Here is a tiny trained network, its code and every weight. The questions are about switching its units off for an input and a target symbol, where a switched-off unit gives its printed mean instead of its output.

import numpy as np


def w(rows, s, z=0):
    codes = np.array(rows[::2]) - 128.0
    scale = np.full(codes.shape[1], s)
    scale[-1] = z or s
    return codes * scale


def norm(h):
    return h / np.sqrt((h * h).mean(-1, keepdims=True) + 1e-5)


def f(y):
    return y / 2 * (1 + np.tanh(0.7978845608 * (y + 0.044715 * y**3)))


def softmax(a):
    e = np.exp(a - a.max(-1, keepdims=True))
    return e / e.sum(-1, keepdims=True)


def log_softmax(a):
    a = a - a.max(-1, keepdims=True)
    return a - np.log(np.exp(a).sum(-1, keepdims=True))


def net(x, mask):
    ids = ['αβδθμξσφψ'.index(c) for c in x.split()]
    T = len(ids)
    res = E[ids] + P[:T]
    u = 0
    for l in range(2):
        q, k, v = (norm(res) @ M[l].T for M in (Q, K, V))
        z = softmax(np.where(np.tri(T) > 0, q @ k.T / 3**0.5, -1e9)) @ v
        res = res + np.where(mask[u], z, O[l][:, -1]) @ O[l][:, :-1]
        u += 1
        y = f(norm(res) @ A[l][:, :-1].T + A[l][:, -1])
        res = res + np.where(mask[u : u + 8], y, B[l][:, -1]) @ B[l][:, :-1]
        u += 8
    return log_softmax(norm(res)[-1] @ U[:, :-1].T + U[:, -1])


Q, K, V, O, A, B = {}, {}, {}, {}, {}, {}
E = w([
[173,124,98,247,83,88,189,81,179,149,134],'α',
[176,196,116,57,119,136,71,182,52,166,111],'β',
[112,159,139,129,150,130,128,53,64,58,253],'δ',
[45,124,105,161,137,193,48,194,113,75,169],'θ',
[81,230,133,100,195,71,121,95,144,131,212],'μ',
[49,44,118,131,179,110,129,201,58,159,147],'ξ',
[99,43,102,138,234,89,73,122,108,117,196],'σ',
[102,113,233,162,136,88,100,151,49,63,174],'φ',
[162,158,191,115,217,180,137,115,121,160,205],'ψ',
],0.0036)
P = w([
[169,144,128,1,164,142,193,173,168,42,111],'0',
[144,160,85,99,204,109,137,141,42,59,92],'1',
[124,136,93,88,181,117,113,127,49,99,131],'2',
[114,135,111,103,162,119,98,121,59,129,157],'3',
[114,132,132,120,158,127,92,117,71,152,170],'4',
[107,126,130,136,143,117,91,130,83,166,175],'5',
[112,130,138,152,136,128,90,121,97,189,190],'6',
[112,120,134,161,120,118,97,128,117,196,190],'7',
[112,118,151,182,109,118,91,130,132,208,196],'8',
[116,114,144,198,99,112,102,123,138,226,210],'9',
[106,103,131,216,116,97,109,148,140,224,216],'10',
],0.0026)
Q[0] = w([
[109,126,150,110,155,134,110,124,106,135,150],'0.h0',
[179,124,105,139,91,130,175,97,169,104,21],'0.h0',
[157,140,84,254,116,111,139,113,120,167,134],'0.h0',
],0.0073)
K[0] = w([
[142,123,113,157,96,109,80,133,130,179,142],'0.h0',
[86,129,145,43,210,155,142,134,100,19,109],'0.h0',
[161,118,129,139,88,129,255,167,225,55,95],'0.h0',
],0.0055)
V[0] = w([
[191,251,203,50,38,232,85,153,121,169,90],'0.h0',
[108,84,35,86,75,106,133,210,91,206,7],'0.h0',
[187,224,36,118,124,36,153,69,129,197,76],'0.h0',
],0.0024)
O[0] = w([
[108,64,155,240,166,104,187,191,143,2,237,90],'0.h0',
[176,189,1,169,97,87,251,95,213,128,206,120],'0.h0',
[248,107,78,223,125,112,154,210,85,175,155,255],'0.h0',
],0.0024,0.00075)
A[0] = w([
[50,137,183,161,92,125,135,45,210,112,75,58],'0.n0',
[164,140,71,47,118,131,198,171,171,102,103,78],'0.n1',
[127,117,132,122,114,125,134,128,134,126,139,140],'0.n2',
[154,116,121,118,115,103,156,155,154,138,93,152],'0.n3',
[150,77,102,31,166,104,87,122,165,157,89,5],'0.n4',
[146,87,95,131,108,121,97,62,146,141,4,89],'0.n5',
[111,140,193,133,51,126,105,142,136,218,77,91],'0.n6',
[152,141,133,112,136,127,185,170,145,13,98,108],'0.n7',
],0.0038,0.0032)
B[0] = w([
[106,195,115,141,83,80,113,212,80,132,85,11],'0.n0',
[98,84,178,100,140,105,78,93,61,173,102,57],'0.n1',
[130,139,112,129,144,120,125,120,116,123,124,126],'0.n2',
[96,126,158,142,166,164,85,84,115,123,182,71],'0.n3',
[128,144,116,143,104,56,187,161,122,4,181,64],'0.n4',
[132,107,108,166,104,152,116,241,155,182,198,2],'0.n5',
[157,117,51,99,205,154,109,152,88,68,122,127],'0.n6',
[110,147,136,83,100,131,74,177,107,156,206,87],'0.n7',
],0.0028,0.00086)
Q[1] = w([
[250,228,92,186,82,125,64,240,2,211,170],'1.h0',
[153,159,188,75,3,190,175,160,184,53,51],'1.h0',
[213,205,84,161,87,109,99,182,68,169,187],'1.h0',
],0.0072)
K[1] = w([
[153,111,103,255,107,104,173,142,162,131,158],'1.h0',
[104,109,120,48,178,126,139,217,125,55,187],'1.h0',
[137,114,119,254,106,111,181,137,181,135,166],'1.h0',
],0.0065)
V[1] = w([
[178,72,121,101,184,173,89,187,92,222,108],'1.h0',
[209,154,154,71,148,153,166,61,184,147,164],'1.h0',
[153,3,161,165,148,106,141,89,104,85,145],'1.h0',
],0.0046)
O[1] = w([
[201,64,123,137,149,179,181,250,161,145,102,251],'1.h0',
[142,181,67,200,253,189,143,123,68,168,138,86],'1.h0',
[127,54,200,116,160,180,135,46,108,39,89,164],'1.h0',
],0.0043,0.0025)
A[1] = w([
[174,58,156,72,111,181,219,166,202,94,31,53],'1.n0',
[78,164,49,215,203,197,188,181,81,57,68,68],'1.n1',
[130,73,118,48,36,58,164,173,206,77,112,35],'1.n2',
[170,91,81,159,200,235,121,124,134,30,83,104],'1.n3',
[33,161,103,169,190,163,131,15,81,118,151,56],'1.n4',
[124,133,151,92,131,156,82,122,93,187,144,156],'1.n5',
[55,255,47,186,214,108,138,122,116,187,139,4],'1.n6',
[113,180,134,69,137,103,117,200,140,69,130,146],'1.n7',
],0.0044,0.0043)
B[1] = w([
[62,128,68,113,178,45,180,85,85,146,152,157],'1.n0',
[92,178,244,87,98,176,165,39,141,180,110,129],'1.n1',
[40,154,132,135,151,236,159,128,153,152,123,138],'1.n2',
[136,148,81,144,114,105,73,95,234,161,125,214],'1.n3',
[145,142,35,203,69,174,178,150,103,112,160,184],'1.n4',
[86,100,105,166,150,140,130,147,137,127,135,253],'1.n5',
[50,165,188,120,179,78,107,204,183,3,77,131],'1.n6',
[159,108,121,185,67,125,145,109,183,149,108,205],'1.n7',
],0.0051,0.0022)
U = w([
[54,123,128,106,18,203,62,151,228,141,149,15],'α',
[231,125,116,136,90,107,157,226,138,154,140,246],'β',
[102,199,125,118,73,38,83,70,99,210,144,52],'δ',
[45,77,109,74,159,135,254,124,97,156,115,122],'θ',
[121,150,41,187,111,177,140,52,45,70,172,102],'μ',
[153,189,207,149,211,223,147,81,164,179,93,94],'ξ',
[63,223,127,157,194,77,106,182,133,69,109,107],'σ',
[148,72,44,93,181,56,67,77,204,98,118,102],'φ',
[158,80,249,100,95,116,111,102,77,47,90,211],'ψ',
],0.0046,0.0014)

Each question gives the input, a string of symbols that net reads in full, and the target symbol t.
The units are the heads (3 rows each of Q, K, V and O) and the neurons (one row each of A and B). Each row of codes is followed by its name. A weight is (code - 128) times the scale printed after its matrix; where a second scale follows, it is the last column's (O, A, B and U).
mask holds one flag per unit, layer by layer, with each layer's heads first. A switched-off unit (its flag False) gives its mean, the last column of its rows in O or B, instead of its output. The means were averaged over made-up inputs and are rounded, as every weight is.
A unit's drop is (log p(t) with every unit on - log p(t) with that unit switched off) / (log p(t) with every unit on - log p(t) with every unit switched off).
The circuit of an input: a set's keep is (log p(t) with only the set's units on - log p(t) with every unit switched off) / (log p(t) with every unit on - log p(t) with every unit switched off). Starting from the 12 units with the biggest drops (on a tie, the unit counted first), units are removed one at a time, each time the one whose removal leaves the highest keep (on an exact tie, the one counted first), for as long as the keep stays at least 0.8.
circuit, biggest first: the units of the circuit, biggest drop first
unit that matters most: the unit with the biggest drop
top k neurons: the k neurons with the biggest drops, biggest first
k most important neurons of layer l: the k neurons of layer l with the biggest drops, biggest first
input σ β ξ β, target θ: top 3 neurons => [1.n0; 1.n2; 0.n1]
input δ σ δ α ξ φ σ σ α, target θ: top 3 neurons => [1.n0; 0.n0; 0.n6]
input θ α β σ β ψ β, target δ: circuit, biggest first => [1.h0; 0.h0; 0.n0]
input φ σ β β ξ φ β, target θ: circuit, biggest first => [1.h0; 0.h0; 1.n0; 1.n2]
input α β σ ψ β β β β δ β, target ξ: circuit, biggest first => [1.h0; 1.n1; 0.h0; 0.n1]
input α σ β β θ μ, target ξ: top 2 neurons => [0.n1; 1.n1]
input α β ξ, target ξ: circuit, biggest first => [1.h0; 1.n1; 0.h0]
input ξ φ β ψ ξ σ σ β σ, target β: circuit, biggest first => [1.h0]
input ξ σ β φ ξ β σ ξ σ σ β, target φ: circuit, biggest first => [1.h0; 1.n3; 0.n6; 1.n0]
input ξ α μ μ φ, target σ: circuit, biggest first => [0.h0; 1.h0; 1.n6]
input α ψ σ β ψ ξ φ, target ξ: circuit, biggest first => [1.h0; 0.h0; 1.n1; 0.n1]
input ψ β β θ φ α, target ψ: circuit, biggest first => [0.h0; 1.h0]
input ξ φ α β ξ ψ ψ β σ β, target σ: circuit, biggest first => [1.h0; 0.h0; 1.n6]
input σ σ β σ ξ β β ξ β α δ, target β: unit that matters most => 0.h0
input σ α ξ ψ, target β: circuit, biggest first => [0.h0; 0.n5; 1.h0]
input ψ σ σ θ α δ ψ δ, target ψ: circuit, biggest first => [0.h0; 1.h0]
input φ β φ β α, target α: top 2 neurons => [0.n0; 1.n2]
input φ μ σ β β ψ ξ α φ β, target α: 2 most important neurons of layer 0 => [0.n0; 0.n6]
input σ σ ψ β ξ σ, target ξ: 2 most important neurons of layer 0 => [0.n4; 0.n7]
input σ β σ σ φ σ θ β, target φ: 2 most important neurons of layer 1 => [1.n3; 1.n0]
input σ φ α β β φ, target β: unit that matters most => 0.h0
input δ ψ β σ α β θ σ ψ θ, target θ: 2 most important neurons of layer 1 => [1.n0; 1.n2]
input ξ β β ξ θ θ σ β α σ ψ, target σ: top 2 neurons => [1.n6; 0.n0]
